Here is a tiny trained network, its code and every weight. The questions are about switching its units off for an input and a target symbol, where a switched-off unit gives its printed mean instead of its output.

import numpy as np


def w(rows, s, z=0):
    codes = np.array(rows[::2]) - 128.0
    scale = np.full(codes.shape[1], s)
    scale[-1] = z or s
    return codes * scale


def f(y):
    return np.maximum(y, 0)


def softmax(a):
    e = np.exp(a - a.max(-1, keepdims=True))
    return e / e.sum(-1, keepdims=True)


def log_softmax(a):
    a = a - a.max(-1, keepdims=True)
    return a - np.log(np.exp(a).sum(-1, keepdims=True))


def net(x, mask):
    ids = ['ΔΛΞΦΩβγεζηθμπστ'.index(c) for c in x.split()]
    T = len(ids)
    res = E[ids] + P[:T]
    u = 0
    for l in range(2):
        r = res
        for j in range(2):
            rows = slice(3 * j, 3 * j + 3)
            q, k, v = (r @ M[l][rows].T for M in (Q, K, V))
            z = softmax(np.where(np.tri(T) > 0, q @ k.T / 3**0.5, -1e9)) @ v
            o = O[l][rows]
            res = res + np.where(mask[u + j], z, o[:, -1]) @ o[:, :-1]
        u += 2
        y = f(res @ A[l][:, :-1].T + A[l][:, -1])
        res = res + np.where(mask[u : u + 4], y, B[l][:, -1]) @ B[l][:, :-1]
        u += 4
    return log_softmax(res[-1] @ U[:, :-1].T + U[:, -1])


Q, K, V, O, A, B = {}, {}, {}, {}, {}, {}
E = w([
[139,115,135,128,92,175,180,60],'Δ',
[216,169,136,107,159,60,139,148],'Λ',
[198,156,156,127,134,90,126,88],'Ξ',
[158,75,134,117,60,156,192,138],'Φ',
[123,111,201,174,103,64,184,70],'Ω',
[174,141,129,144,123,140,216,161],'β',
[149,61,100,137,138,63,190,100],'γ',
[128,109,143,152,85,8,154,87],'ε',
[162,110,109,101,99,94,160,207],'ζ',
[79,84,139,146,81,77,124,71],'η',
[62,173,27,127,88,88,142,137],'θ',
[93,140,182,145,108,90,103,125],'μ',
[115,66,131,142,207,80,134,80],'π',
[121,65,142,109,163,120,112,123],'σ',
[149,71,101,82,79,109,80,170],'τ',
],0.017)
P = w([
[136,160,156,10,75,146,162,54],'0',
[132,147,158,38,76,146,144,73],'1',
[131,137,155,65,82,145,127,96],'2',
[137,119,155,92,83,145,106,114],'3',
[135,107,153,121,89,146,94,139],'4',
[134,95,153,146,93,145,79,159],'5',
[134,81,152,173,99,147,63,180],'6',
[132,70,147,203,108,147,52,201],'7',
[136,54,149,227,110,149,37,213],'8',
[137,38,148,255,117,152,26,233],'9',
],0.0087)
Q[0] = w([
[180,86,156,145,128,21,103,82],'L0H1',
[38,107,33,61,164,177,136,170],'L0H1',
[150,82,254,99,150,62,78,93],'L0H1',
[161,109,113,162,77,95,122,103],'L0H2',
[165,152,132,136,137,158,128,133],'L0H2',
[125,89,120,102,149,97,113,126],'L0H2',
],0.032)
K[0] = w([
[102,112,129,163,182,112,28,191],'L0H1',
[99,216,90,2,142,119,153,92],'L0H1',
[182,23,88,161,183,110,71,165],'L0H1',
[100,98,112,200,130,138,96,176],'L0H2',
[164,117,114,195,115,114,135,112],'L0H2',
[118,115,133,121,150,158,68,143],'L0H2',
],0.026)
V[0] = w([
[126,151,143,173,84,114,177,158],'L0H1',
[146,135,119,160,94,124,154,130],'L0H1',
[145,144,123,165,96,125,158,138],'L0H1',
[112,101,133,122,143,128,157,166],'L0H2',
[83,107,132,114,172,80,164,184],'L0H2',
[1,102,158,130,118,104,152,207],'L0H2',
],0.0078)
O[0] = w([
[164,103,150,135,50,174,127,142,65],'L0H1',
[149,111,118,146,95,151,128,127,167],'L0H1',
[171,111,128,141,71,162,116,129,97],'L0H1',
[114,149,126,83,152,131,164,147,116],'L0H2',
[62,174,129,94,213,116,189,156,2],'L0H2',
[1,219,195,89,155,125,244,112,47],'L0H2',
],0.0038,0.001)
A[0] = w([
[129,155,115,151,177,110,117,101,14],'L0N1',
[134,230,134,137,219,208,87,105,4],'L0N2',
[163,250,159,166,206,159,135,95,32],'L0N3',
[166,217,160,155,179,152,159,135,93],'L0N4',
],0.016,0.0024)
B[0] = w([
[172,109,210,115,95,37,29,95,172],'L0N1',
[191,121,210,93,201,59,77,160,131],'L0N2',
[65,128,67,45,129,92,254,134,249],'L0N3',
[93,45,143,157,107,202,152,11,254],'L0N4',
],0.0075,0.0016)
Q[1] = w([
[46,73,153,136,137,5,147,62],'L1H1',
[182,65,203,134,5,110,215,168],'L1H1',
[199,97,203,139,176,57,97,97],'L1H1',
[170,70,128,98,18,234,159,195],'L1H2',
[159,27,222,139,81,65,152,122],'L1H2',
[227,170,109,181,116,131,102,144],'L1H2',
],0.028)
K[1] = w([
[72,61,95,93,198,162,54,174],'L1H1',
[12,140,140,254,66,84,96,166],'L1H1',
[156,20,117,186,175,141,131,223],'L1H1',
[46,210,172,219,17,74,144,86],'L1H2',
[64,101,113,210,136,91,52,224],'L1H2',
[169,80,122,205,137,131,196,145],'L1H2',
],0.028)
V[1] = w([
[32,55,136,100,65,176,155,118],'L1H1',
[180,81,166,118,123,49,196,182],'L1H1',
[68,151,156,95,103,70,10,109],'L1H1',
[125,131,214,48,163,233,49,188],'L1H2',
[98,62,7,66,108,122,69,144],'L1H2',
[145,29,143,166,222,188,148,30],'L1H2',
],0.019)
O[1] = w([
[102,50,138,98,129,192,165,228,247],'L1H1',
[116,175,191,89,139,53,172,132,232],'L1H1',
[90,75,113,167,79,73,47,138,225],'L1H1',
[152,93,89,12,149,161,68,42,68],'L1H2',
[133,77,147,179,233,147,153,101,153],'L1H2',
[149,83,87,159,54,149,253,61,179],'L1H2',
],0.013,0.011)
A[1] = w([
[66,205,164,165,178,135,125,143,78],'L1N1',
[125,160,52,132,66,130,176,136,4],'L1N2',
[182,143,163,112,116,205,131,138,10],'L1N3',
[157,250,22,115,167,142,170,114,179],'L1N4',
],0.015,0.0029)
B[1] = w([
[155,152,63,90,101,139,162,74,237],'L1N1',
[103,182,137,142,221,116,53,130,255],'L1N2',
[110,171,168,139,51,134,104,58,188],'L1N3',
[181,31,81,117,167,207,112,254,182],'L1N4',
],0.0098,0.017)
U = w([
[101,159,119,166,72,184,92,89,201],'Δ',
[165,115,108,127,111,115,132,149,41],'Λ',
[239,126,158,171,71,106,74,122,198],'Ξ',
[169,120,237,118,74,119,130,124,89],'Φ',
[112,169,173,146,117,113,98,146,95],'Ω',
[151,147,162,131,109,161,112,155,96],'β',
[136,132,160,156,144,119,173,128,59],'γ',
[122,152,81,127,42,114,139,133,139],'ε',
[118,154,114,72,115,112,124,124,164],'ζ',
[117,90,168,168,79,120,131,165,104],'η',
[54,151,3,151,130,159,102,136,147],'θ',
[109,131,89,106,38,141,53,128,133],'μ',
[97,121,120,189,113,89,107,80,58],'π',
[110,75,75,103,79,139,146,78,253],'σ',
[132,105,189,136,161,121,96,122,84],'τ',
],0.0054,0.0037)

Each question gives the input, a string of symbols that net reads in full, and the target symbol t.
The units are the heads (3 rows each of Q, K, V and O) and the neurons (one row each of A and B). Each row of codes is followed by its name. A weight is (code - 128) times the scale printed after its matrix; where a second scale follows, it is the last column's (O, A, B and U).
mask holds one flag per unit, layer by layer, with each layer's heads first. A switched-off unit (its flag False) gives its mean, the last column of its rows in O or B, instead of its output. The means were averaged over made-up inputs and are rounded, as every weight is.
A unit's drop is (log p(t) with every unit on - log p(t) with that unit switched off) / (log p(t) with every unit on - log p(t) with every unit switched off).
The circuit of an input: a set's keep is (log p(t) with only the set's units on - log p(t) with every unit switched off) / (log p(t) with every unit on - log p(t) with every unit switched off). Starting from all 12 units, units are removed one at a time, each time the one whose removal leaves the highest keep (on an exact tie, the one counted first), for as long as the keep stays at least 0.8.
units of the circuit, in order: the units of the circuit, biggest drop first
top k neurons: the k neurons with the biggest drops, biggest first
k most important neurons of layer l: the k neurons of layer l with the biggest drops, biggest first
drop of u: that unit's drop, to one decimal
input Ξ β μ Ξ Ξ Ξ ζ β Δ, target μ: units of the circuit, in order -> [L1H2; L1H1]
input μ σ η, target σ: units of the circuit, in order -> [L0H1; L1H2]
input Ω τ σ Δ η Λ Ξ Ξ Ω ε, target ε: units of the circuit, in order -> [L1N1; L1H2; L1H1]
input Δ Δ Ξ η Ξ σ, target σ: units of the circuit, in order -> [L1H2; L0H1]
input Ξ η ε η Δ Ω σ Λ Ξ ε, target ε: units of the circuit, in order -> [L0H1; L1N1; L1H2; L1H1]
input Δ Ω Λ Ω Ξ Δ Ω ε Ξ, target ε: units of the circuit, in order -> [L1N1; L1H2; L1H1]
input σ τ Δ σ σ η Ξ, target σ: units of the circuit, in order -> [L1H2; L0H1]
input π ζ η Δ σ Ξ π θ Δ β, target θ: units of the circuit, in order -> [L1N1; L1H2]
input Λ θ θ Λ τ τ μ Ω Ξ τ, target Ω: units of the circuit, in order -> [L1H2; L1N2; L1H1]
input β Ξ η σ ζ Ξ, target σ: units of the circuit, in order -> [L0N3; L0H1; L1H2]
input Δ Ξ η Ξ σ Ξ Δ Ξ σ Φ, target η: units of the circuit, in order -> [L1H1; L1H2]
input Ξ Φ Ξ, target Φ: units of the circuit, in order -> [L1H1; L1N3]
input σ Ξ Ξ Ξ, target Ξ: units of the circuit, in order -> [L0H2; L1H1]
input Δ Λ σ Λ Δ σ τ Ξ Λ, target τ: units of the circuit, in order -> [L1H2; L0N4]
input Ξ Ξ Δ Φ Λ Ξ Δ, target Δ: 2 most important neurons of layer 1 -> [L1N3; L1N2]
input Φ σ Ξ Ξ π, target π: top 2 neurons -> [L0N1; L1N2]
input η Φ η θ Φ Ξ Δ, target θ: 2 most important neurons of layer 1 -> [L1N1; L1N3]
input Ξ σ ε Δ, target ε: 2 most important neurons of layer 1 -> [L1N1; L1N2]
input η Δ θ, target θ: top neuron -> [L1N2]
input ζ σ θ Λ, target σ: top neuron -> [L0N4]
input θ η Ξ τ Δ μ ε Ξ Δ ζ, target ε: top neuron -> [L1N1]
input μ Ξ Ξ ζ η Φ Ξ, target η: top 2 neurons -> [L0N3; L0N4]
input ζ σ π, target σ: drop of L1N4 -> 0.0
input Ξ Ξ σ σ γ τ, target τ: drop of L0H2 -> 0.1
input Δ τ Ξ, target τ: drop of L0N4 -> 0.0
input σ Δ Δ Δ μ Ξ π Φ, target μ: drop of L1H1 -> 0.2
input τ Ξ Ξ θ μ, target μ: most important neuron of layer 1 -> [L1N2]
